Below are the code and all the weights of a small trained network. Each question names an input and a target symbol and asks about switching units off, where a switched-off unit gives its printed mean instead of its output.

import numpy as np


def w(rows, s, z=0):
    codes = np.array(rows[::2]) - 128.0
    scale = np.full(codes.shape[1], s)
    scale[-1] = z or s
    return codes * scale


def norm(h):
    return h / np.sqrt((h * h).mean(-1, keepdims=True) + 1e-5)


def f(y):
    return np.maximum(y, 0)


def softmax(a):
    e = np.exp(a - a.max(-1, keepdims=True))
    return e / e.sum(-1, keepdims=True)


def log_softmax(a):
    a = a - a.max(-1, keepdims=True)
    return a - np.log(np.exp(a).sum(-1, keepdims=True))


def net(x, mask):
    ids = ['αβδεζηθλμξπστφω'.index(c) for c in x.split()]
    T = len(ids)
    res = E[ids] + P[:T]
    u = 0
    for l in range(2):
        q, k, v = (norm(res) @ M[l].T for M in (Q, K, V))
        z = softmax(np.where(np.tri(T) > 0, q @ k.T / 3**0.5, -1e9)) @ v
        res = res + np.where(mask[u], z, O[l][:, -1]) @ O[l][:, :-1]
        u += 1
        y = f(norm(res) @ A[l][:, :-1].T + A[l][:, -1])
        res = res + np.where(mask[u : u + 4], y, B[l][:, -1]) @ B[l][:, :-1]
        u += 4
    return log_softmax(norm(res)[-1] @ U[:, :-1].T + U[:, -1])


Q, K, V, O, A, B = {}, {}, {}, {}, {}, {}
E = w([
[208,100,225,245,215],'α',
[86,31,145,62,19],'β',
[132,68,63,123,109],'δ',
[203,92,105,76,43],'ε',
[75,85,6,11,108],'ζ',
[66,127,63,142,116],'η',
[167,101,146,119,82],'θ',
[99,176,234,201,192],'λ',
[158,59,131,32,151],'μ',
[175,205,72,62,169],'ξ',
[92,147,158,118,102],'π',
[139,174,34,166,54],'σ',
[67,137,140,26,123],'τ',
[10,188,48,96,41],'φ',
[79,88,88,157,16],'ω',
],0.0022)
P = w([
[128,96,44,52,14],'0',
[124,103,51,52,19],'1',
[124,102,53,55,11],'2',
[120,104,53,57,25],'3',
[128,116,49,46,36],'4',
[132,104,60,57,27],'5',
[132,102,44,40,25],'6',
[126,101,41,54,17],'7',
[120,94,52,51,12],'8',
[137,110,50,39,2],'9',
],0.00071)
Q[0] = w([
[146,166,253,246,251],'0.h0',
[116,106,27,40,50],'0.h0',
[118,107,22,11,31],'0.h0',
],0.0037)
K[0] = w([
[90,87,38,32,33],'0.h0',
[150,152,181,182,190],'0.h0',
[171,185,211,230,254],'0.h0',
],0.0045)
V[0] = w([
[68,157,162,98,106],'0.h0',
[56,134,174,137,121],'0.h0',
[158,116,229,251,232],'0.h0',
],0.0018)
O[0] = w([
[136,137,71,68,97,130],'0.h0',
[144,142,137,76,78,99],'0.h0',
[133,189,250,156,16,3],'0.h0',
],0.0019,0.0023)
A[0] = w([
[132,123,185,98,108,93],'0.n0',
[100,138,144,170,252,76],'0.n1',
[26,214,232,141,116,252],'0.n2',
[108,100,145,130,244,126],'0.n3',
],0.0026,0.0014)
B[0] = w([
[119,157,95,152,112,161],'0.n0',
[152,144,133,107,27,190],'0.n1',
[185,62,4,54,114,254],'0.n2',
[135,156,146,97,39,223],'0.n3',
],0.0031,0.00063)
Q[1] = w([
[196,102,102,117,63],'1.h0',
[254,242,86,66,111],'1.h0',
[85,198,143,116,208],'1.h0',
],0.0064)
K[1] = w([
[187,125,157,168,159],'1.h0',
[194,195,115,126,255],'1.h0',
[72,189,69,59,136],'1.h0',
],0.0089)
V[1] = w([
[177,140,254,248,190],'1.h0',
[180,134,254,252,190],'1.h0',
[152,103,180,183,182],'1.h0',
],0.0016)
O[1] = w([
[152,85,28,35,67,4],'1.h0',
[161,77,5,23,60,4],'1.h0',
[150,101,67,81,90,77],'1.h0',
],0.0019,0.0031)
A[1] = w([
[253,83,39,81,70,135],'1.n0',
[125,124,145,153,183,254],'1.n1',
[113,161,89,132,59,244],'1.n2',
[144,207,201,123,16,93],'1.n3',
],0.0042,0.001)
B[1] = w([
[140,102,51,75,53,253],'1.n0',
[176,129,133,114,100,226],'1.n1',
[180,146,156,90,89,218],'1.n2',
[157,180,209,2,40,214],'1.n3',
],0.0048,0.0023)
U = w([
[142,117,108,118,119,119],'α',
[52,22,190,128,125,214],'β',
[178,43,75,202,188,185],'δ',
[171,81,36,82,77,151],'ε',
[54,91,41,71,203,29],'ζ',
[57,137,88,210,179,250],'η',
[247,87,200,188,129,70],'θ',
[162,177,216,56,70,146],'λ',
[188,44,177,60,214,26],'μ',
[195,202,94,104,231,171],'ξ',
[114,165,230,195,164,198],'π',
[189,209,89,233,83,8],'σ',
[44,142,192,56,212,82],'τ',
[16,221,92,131,103,31],'φ',
[98,108,143,238,55,131],'ω',
],0.013,0.0025)

Each question gives the input, a string of symbols that net reads in full, and the target symbol t.
The units are the heads (3 rows each of Q, K, V and O) and the neurons (one row each of A and B). Each row of codes is followed by its name. A weight is (code - 128) times the scale printed after its matrix; where a second scale follows, it is the last column's (O, A, B and U).
mask holds one flag per unit, layer by layer, with each layer's heads first. A switched-off unit (its flag False) gives its mean, the last column of its rows in O or B, instead of its output. The means were averaged over made-up inputs and are rounded, as every weight is.
A unit's drop is (log p(t) with every unit on - log p(t) with that unit switched off) / (log p(t) with every unit on - log p(t) with every unit switched off).
The circuit of an input: a set's keep is (log p(t) with only the set's units on - log p(t) with every unit switched off) / (log p(t) with every unit on - log p(t) with every unit switched off). Starting from all 10 units, units are removed one at a time, each time the one whose removal leaves the highest keep (on an exact tie, the one counted first), for as long as the keep stays at least 0.8.
units of the circuit, in order: the units of the circuit, biggest drop first
most important unit: the unit with the biggest drop
k most important neurons: the k neurons with the biggest drops, biggest first
k most important neurons of layer l: the k neurons of layer l with the biggest drops, biggest first
drop of u: that unit's drop, to one decimal
input ξ α π, target ε: units of the circuit, in order	(1.h0)
input ξ μ α φ, target ε: units of the circuit, in order	(0.n2; 1.h0)
input ξ μ ξ, target ξ: 2 most important neurons	(1.n3; 1.n0)
input δ ξ ξ α ξ ε σ ε π τ, target ε: units of the circuit, in order	(0.h0; 0.n2; 1.h0)
input β τ δ, target δ: units of the circuit, in order	(1.n3; 1.h0; 1.n0)
input α λ ξ, target ε: 2 most important neurons	(1.n0; 0.n2)
input ω ε ε ξ ξ φ ξ η σ π, target π: 2 most important neurons	(1.n0; 1.n3)
input φ ε ξ ξ η α λ, target ε: 2 most important neurons	(0.n2; 1.n0)
input ξ β μ β μ π δ ξ τ, target τ: 3 most important neurons of layer 1	(1.n0; 1.n3; 1.n2)
input ξ ξ β ω ξ ξ ζ, target ζ: 2 most important neurons of layer 1	(1.n3; 1.n0)
input δ μ μ, target μ: 3 most important neurons	(1.n0; 1.n3; 1.n2)
input φ φ ξ ω τ σ φ π, target π: drop of 1.n2	0.0
input β ξ φ ε σ α π, target ε: drop of 1.h0	0.8
input σ ξ η σ δ λ φ, target λ: drop of 0.h0	1.1
input μ τ π ω β λ τ ζ, target λ: drop of 0.h0	2.5
input θ β ξ β λ ω θ ω, target λ: most important unit	0.h0
